Here is a tiny trained network, its code and every weight. The questions are about switching its units off for an input and a class, where a switched-off unit gives its printed mean instead of its output.

import numpy as np


def w(rows, s, z=0):
    codes = np.array(rows[::2]) - 128.0
    scale = np.full(codes.shape[1], s)
    scale[-1] = z or s
    return codes * scale


def norm(h):
    return h / np.sqrt((h * h).mean(-1, keepdims=True) + 1e-5)


def f(y):
    return np.maximum(y, 0)


def log_softmax(a):
    a = a - a.max(-1, keepdims=True)
    return a - np.log(np.exp(a).sum(-1, keepdims=True))


def net(x, mask):
    res = np.array(x, float).reshape(1, 3) / 4 @ E
    u = 0
    for l in range(4):
        y = f(norm(res) @ A[l][:, :-1].T + A[l][:, -1])
        res = res + np.where(mask[u : u + 4], y, B[l][:, -1]) @ B[l][:, :-1]
        u += 4
    return log_softmax(norm(res)[-1] @ U[:, :-1].T + U[:, -1])


A, B = {}, {}
E = w([
[68,193,140,192,164],'x0',
[4,124,114,89,151],'x1',
[227,125,80,17,197],'x2',
],0.0021)
A[0] = w([
[45,2,82,172,61,68],'L0N1',
[119,196,70,188,72,10],'L0N2',
[130,46,169,116,27,73],'L0N3',
[218,71,216,193,104,91],'L0N4',
],0.0035,0.0014)
B[0] = w([
[141,93,205,92,179,238],'L0N1',
[46,176,100,196,41,167],'L0N2',
[146,71,109,136,223,211],'L0N3',
[80,187,3,162,169,253],'L0N4',
],0.0052,0.0018)
A[1] = w([
[99,160,89,166,187,79],'L1N1',
[163,139,144,205,40,2],'L1N2',
[74,124,12,65,114,133],'L1N3',
[202,90,69,160,4,237],'L1N4',
],0.0037,0.00057)
B[1] = w([
[225,143,202,88,200,243],'L1N1',
[159,156,58,21,113,167],'L1N2',
[132,200,127,104,105,254],'L1N3',
[126,155,253,48,158,206],'L1N4',
],0.0053,0.0018)
A[2] = w([
[128,116,138,144,208,249],'L2N1',
[97,159,197,112,201,96],'L2N2',
[139,3,186,134,88,24],'L2N3',
[84,51,76,55,78,167],'L2N4',
],0.0058,0.0013)
B[2] = w([
[136,57,185,146,145,252],'L2N1',
[254,118,164,114,118,249],'L2N2',
[100,215,142,25,101,163],'L2N3',
[175,214,98,142,90,179],'L2N4',
],0.0052,0.0035)
A[3] = w([
[157,249,156,164,124,161],'L3N1',
[178,122,27,130,164,252],'L3N2',
[176,3,187,246,212,140],'L3N3',
[129,145,183,129,204,163],'L3N4',
],0.0057,0.0017)
B[3] = w([
[121,144,86,59,87,244],'L3N1',
[2,120,170,206,79,227],'L3N2',
[62,157,16,200,88,255],'L3N3',
[150,31,167,147,187,254],'L3N4',
],0.0057,0.004)
U = w([
[95,75,72,254,170,189],'0',
[202,59,249,62,207,209],'1',
[118,232,67,63,62,1],'2',
],0.0087,0.0006)

Each question gives the input, the list of numbers given to net, and the class t.
The units are the neurons (one row each of A and B). Each row of codes is followed by its name. A weight is (code - 128) times the scale printed after its matrix; where a second scale follows, it is the last column's (A, B and U).
mask holds one flag per neuron, layer by layer. A switched-off neuron (its flag False) gives its mean, the last column of its row in B, instead of its output. The means were averaged over made-up inputs and are rounded, as every weight is.
A unit's drop is (log p(t) with every unit on - log p(t) with that unit switched off) / (log p(t) with every unit on - log p(t) with every unit switched off).
unit that matters most: the unit with the biggest drop
k most important neurons: the k neurons with the biggest drops, biggest first
top k neurons in layer l: the k neurons of layer l with the biggest drops, biggest first
drop of u: that unit's drop, to one decimal
input [-4,2,3], class 2: most important neuron	L1N1
input [-7,2,4], class 2: top 2 neurons in layer 2	L2N4, L2N1
input [-8,0,-1], class 0: 4 most important neurons	L0N3, L0N4, L3N2, L1N4
input [-7,3,-7], class 1: 2 most important neurons	L2N3, L0N1
input [-7,8,-7], class 1: 3 most important neurons	L0N1, L2N3, L0N3
input [-3,-6,0], class 0: 2 most important neurons	L0N4, L0N3
input [3,-7,0], class 2: 3 most important neurons	L3N1, L0N1, L0N3
input [0,2,8], class 2: top 3 neurons in layer 1	L1N1, L1N4, L1N3
input [1,-8,-3], class 2: 2 most important neurons	L3N1, L0N1
input [5,-5,-2], class 2: top 2 neurons in layer 0	L0N2, L0N3
input [2,-6,-4], class 2: 3 most important neurons	L0N2, L3N1, L1N2
input [-2,7,-6], class 1: 3 most important neurons	L2N3, L0N4, L0N1
input [1,-7,5], class 0: 2 most important neurons	L2N3, L1N3
input [3,4,4], class 1: unit that matters most	L1N3
input [-1,-7,0], class 0: top 2 neurons in layer 2	L2N3, L2N4
input [-8,-8,-2], class 0: 2 most important neurons	L0N4, L0N3
input [1,0,6], class 0: top 2 neurons in layer 1	L1N4, L1N1
input [3,5,1], class 1: 2 most important neurons	L1N3, L0N3
input [3,0,0], class 2: top 2 neurons in layer 2	L2N3, L2N1
input [8,3,6], class 1: top neuron in layer 0	L0N3
input [-4,5,-5], class 1: 2 most important neurons	L2N3, L0N1
input [2,6,2], class 1: drop of L1N3	0.3
input [5,-5,5], class 0: drop of L3N3	0.1
input [3,6,2], class 1: drop of L1N3	0.3
input [3,-5,-2], class 2: drop of L0N2	0.2
